Below are the code and all the weights of a small trained network. Each question names an input and a class and asks about switching units off, where a switched-off unit gives its printed mean instead of its output.

import numpy as np


def w(rows, s, z=0):
    codes = np.array(rows[::2]) - 128.0
    scale = np.full(codes.shape[1], s)
    scale[-1] = z or s
    return codes * scale


def norm(h):
    return h / np.sqrt((h * h).mean(-1, keepdims=True) + 1e-5)


def f(y):
    return np.maximum(y, 0)


def log_softmax(a):
    a = a - a.max(-1, keepdims=True)
    return a - np.log(np.exp(a).sum(-1, keepdims=True))


def net(x, mask):
    res = np.array(x, float).reshape(1, 2) / 4 @ E
    u = 0
    for l in range(2):
        y = f(norm(res) @ A[l][:, :-1].T + A[l][:, -1])
        res = res + np.where(mask[u : u + 5], y, B[l][:, -1]) @ B[l][:, :-1]
        u += 5
    return log_softmax(norm(res)[-1] @ U[:, :-1].T + U[:, -1])


A, B = {}, {}
E = w([
[190,242,75,55,82,44,104,217],'x0',
[74,109,193,251,134,114,154,50],'x1',
],0.0029)
A[0] = w([
[145,172,96,2,49,196,104,163,2],'L0N1',
[176,93,185,31,57,216,110,156,130],'L0N2',
[136,160,151,118,145,138,101,128,43],'L0N3',
[81,135,149,175,166,138,146,97,205],'L0N4',
[178,226,115,91,97,166,55,218,49],'L0N5',
],0.006,0.0046)
B[0] = w([
[57,171,187,211,180,100,17,54,225],'L0N1',
[62,104,127,254,158,123,92,135,219],'L0N2',
[204,147,142,130,46,110,191,89,128],'L0N3',
[102,137,124,111,140,116,78,154,252],'L0N4',
[182,104,136,86,61,165,233,131,253],'L0N5',
],0.0078,0.0052)
A[1] = w([
[150,14,69,119,193,186,135,54,193],'L1N1',
[125,26,66,2,199,18,189,231,4],'L1N2',
[156,22,47,107,196,161,172,118,149],'L1N3',
[124,76,88,134,126,202,80,251,121],'L1N4',
[238,53,91,157,82,179,211,16,248],'L1N5',
],0.007,0.0035)
B[1] = w([
[226,219,131,93,65,80,160,127,254],'L1N1',
[45,199,254,193,55,239,32,42,133],'L1N2',
[242,218,136,97,28,95,175,151,159],'L1N3',
[131,95,123,108,129,206,178,167,211],'L1N4',
[119,143,209,81,77,207,231,176,233],'L1N5',
],0.0094,0.0032)
U = w([
[227,237,186,121,7,126,218,155,171],'0',
[47,191,211,208,161,55,31,113,179],'1',
[65,107,211,162,131,217,174,175,229],'2',
[125,91,31,2,248,14,202,74,2],'3',
[192,40,51,32,200,20,161,13,2],'4',
[205,28,20,15,240,22,162,26,2],'5',
[148,20,20,10,250,43,200,85,2],'6',
[196,40,21,29,224,23,173,46,2],'7',
],0.0082,0.0064)

Each question gives the input, the list of numbers given to net, and the class t.
The units are the neurons (one row each of A and B). Each row of codes is followed by its name. A weight is (code - 128) times the scale printed after its matrix; where a second scale follows, it is the last column's (A, B and U).
mask holds one flag per neuron, layer by layer. A switched-off neuron (its flag False) gives its mean, the last column of its row in B, instead of its output. The means were averaged over made-up inputs and are rounded, as every weight is.
A unit's drop is (log p(t) with every unit on - log p(t) with that unit switched off) / (log p(t) with every unit on - log p(t) with every unit switched off).
The circuit of an input: a set's keep is (log p(t) with only the set's units on - log p(t) with every unit switched off) / (log p(t) with every unit on - log p(t) with every unit switched off). Starting from all 10 units, units are removed one at a time, each time the one whose removal leaves the highest keep (on an exact tie, the one counted first), for as long as the keep stays at least 0.8.
units of the circuit, in order: the units of the circuit, biggest drop first
unit that matters most: the unit with the biggest drop
top k neurons: the k neurons with the biggest drops, biggest first
k most important neurons of layer l: the k neurons of layer l with the biggest drops, biggest first
input [-4,2], class 0: top 2 neurons => (L0N1, L1N1)
input [2,0], class 2: unit that matters most => L0N5
input [2,-2], class 2: 3 most important neurons of layer 0 => (L0N5, L0N4, L0N1)
input [-8,8], class 0: top 3 neurons => (L0N1, L1N1, L0N2)
input [2,-1], class 2: units of the circuit, in order => (L0N5, L1N1, L0N1)
input [-1,1], class 2: 2 most important neurons of layer 0 => (L0N1, L0N4)
input [-4,0], class 0: 2 most important neurons of layer 0 => (L0N1, L0N2)
input [-4,8], class 1: units of the circuit, in order => (L0N5, L1N5)
input [5,-8], class 1: top 2 neurons => (L0N1, L0N2)
input [-4,5], class 1: top 2 neurons => (L0N5, L0N4)
input [1,-3], class 2: top 3 neurons => (L0N5, L0N4, L1N1)
input [3,0], class 2: top 3 neurons => (L0N5, L1N5, L1N1)
input [3,1], class 2: top 3 neurons => (L1N5, L1N1, L0N5)
input [3,8], class 1: units of the circuit, in order => (L0N5)
input [-6,5], class 0: top 2 neurons => (L1N1, L0N1)
input [1,1], class 2: 2 most important neurons of layer 1 => (L1N1, L1N2)
input [2,1], class 2: top 2 neurons => (L1N5, L1N1)
input [-8,5], class 0: top 2 neurons => (L0N1, L1N1)
input [-2,4], class 1: 2 most important neurons of layer 0 => (L0N5, L0N4)
input [5,-7], class 1: most important neuron of layer 0 => (L0N1)
input [2,5], class 1: top 2 neurons => (L0N5, L1N5)
